Below are the code and all the weights of a small trained network. Each question names an input and a class and asks about switching units off, where a switched-off unit gives its printed mean instead of its output.

import numpy as np


def w(rows, s, z=0):
    codes = np.array(rows[::2]) - 128.0
    scale = np.full(codes.shape[1], s)
    scale[-1] = z or s
    return codes * scale


def f(y):
    return np.maximum(y, 0)


def log_softmax(a):
    a = a - a.max(-1, keepdims=True)
    return a - np.log(np.exp(a).sum(-1, keepdims=True))


def net(x, mask):
    res = np.array(x, float).reshape(1, 5) / 4 @ E
    y = f(res @ A[0][:, :-1].T + A[0][:, -1])
    res = res + np.where(mask, y, B[0][:, -1]) @ B[0][:, :-1]
    return log_softmax(res[-1] @ U[:, :-1].T + U[:, -1])


A, B = {}, {}
E = w([
[11,194,83,98,130,152,121,115,77,137],'x0',
[86,163,213,245,171,105,132,95,191,141],'x1',
[147,194,160,198,160,199,163,180,93,131],'x2',
[193,160,86,98,171,184,47,115,202,68],'x3',
[203,125,90,162,82,166,79,114,130,87],'x4',
],0.013)
A[0] = w([
[157,193,188,228,206,145,199,224,165,173,181],'N1',
[60,213,59,89,151,140,177,161,20,126,174],'N2',
[89,65,115,12,161,17,100,121,148,122,191],'N3',
[83,210,50,73,26,170,111,115,74,116,151],'N4',
[70,131,202,214,177,146,150,135,76,187,160],'N5',
[166,165,38,6,122,103,160,151,82,32,252],'N6',
[43,30,102,141,71,25,181,117,112,147,201],'N7',
[173,104,155,232,189,91,173,163,168,154,176],'N8',
[206,169,84,245,173,208,42,93,130,54,226],'N9',
[104,49,129,212,11,62,131,81,46,139,159],'N10',
[169,83,103,150,69,201,94,254,69,105,101],'N11',
],0.0072,0.0043)
B[0] = w([
[48,123,250,231,124,164,87,240,116,17,234],'N1',
[87,219,154,114,124,122,123,184,34,219,232],'N2',
[158,95,139,123,229,140,140,154,247,178,221],'N3',
[118,179,58,69,119,138,193,156,138,186,217],'N4',
[106,168,158,178,204,28,140,162,77,89,223],'N5',
[149,91,45,90,197,215,116,140,56,167,242],'N6',
[124,55,81,178,183,66,141,72,152,173,232],'N7',
[82,45,99,213,147,172,79,137,128,30,205],'N8',
[105,168,84,58,23,111,137,112,136,5,251],'N9',
[93,2,82,203,40,52,159,49,152,175,211],'N10',
[184,83,153,165,66,195,179,131,100,141,191],'N11',
],0.0084,0.015)
U = w([
[175,108,137,62,254,143,81,123,220,159,223],'0',
[105,169,198,159,182,40,169,167,15,182,99],'1',
[119,181,66,90,36,86,61,69,223,47,184],'2',
[95,96,232,186,163,143,62,187,117,30,137],'3',
[90,175,95,71,131,184,138,179,73,236,94],'4',
[174,141,226,87,67,112,95,78,100,170,4],'5',
[93,50,100,150,84,72,197,24,157,167,105],'6',
[240,95,127,105,17,220,175,154,60,83,104],'7',
],0.0082,0.0031)

Each question gives the input, the list of numbers given to net, and the class t.
The units are the neurons (one row each of A and B). Each row of codes is followed by its name. A weight is (code - 128) times the scale printed after its matrix; where a second scale follows, it is the last column's (A, B and U).
mask holds one flag per neuron, in row order. A switched-off neuron (its flag False) gives its mean, the last column of its row in B, instead of its output. The means were averaged over made-up inputs and are rounded, as every weight is.
A unit's drop is (log p(t) with every unit on - log p(t) with that unit switched off) / (log p(t) with every unit on - log p(t) with every unit switched off).
The circuit of an input: a set's keep is (log p(t) with only the set's units on - log p(t) with every unit switched off) / (log p(t) with every unit on - log p(t) with every unit switched off). Starting from all 11 units, units are removed one at a time, each time the one whose removal leaves the highest keep (on an exact tie, the one counted first), for as long as the keep stays at least 0.8.
units of the circuit, in order: the units of the circuit, biggest drop first
top k neurons: the k neurons with the biggest drops, biggest first
drop when u is switched off: that unit's drop, to one decimal
input [2,-7,-3,6,-2], class 4: units of the circuit, in order => (N6)
input [-5,-5,3,2,-7], class 0: top 2 neurons => (N9 N2)
input [3,-4,4,-7,5], class 4: top 3 neurons => (N2 N4 N1)
input [5,-4,6,8,2], class 7: top 3 neurons => (N9 N11 N3)
input [4,5,-6,1,-4], class 0: top 3 neurons => (N3 N10 N9)
input [-4,-1,5,-8,-2], class 3: top 2 neurons => (N1 N8)
input [-2,-3,-1,0,-1], class 0: top 2 neurons => (N2 N9)
input [8,2,-1,-2,6], class 4: top 2 neurons => (N4 N1)
input [6,-5,-8,6,-4], class 0: top 3 neurons => (N3 N9 N11)
input [8,2,1,2,6], class 4: top 4 neurons => (N2 N4 N10 N8)
input [3,-2,1,3,3], class 7: top 4 neurons => (N9 N3 N5 N7)
input [-1,8,-5,0,7], class 2: drop when N9 is switched off => 0.1
input [0,-1,-5,6,0], class 0: drop when N5 is switched off => 0.0
input [-3,1,3,8,6], class 2: units of the circuit, in order => (N9)
input [-7,0,-5,4,2], class 2: drop when N7 is switched off => 0.2
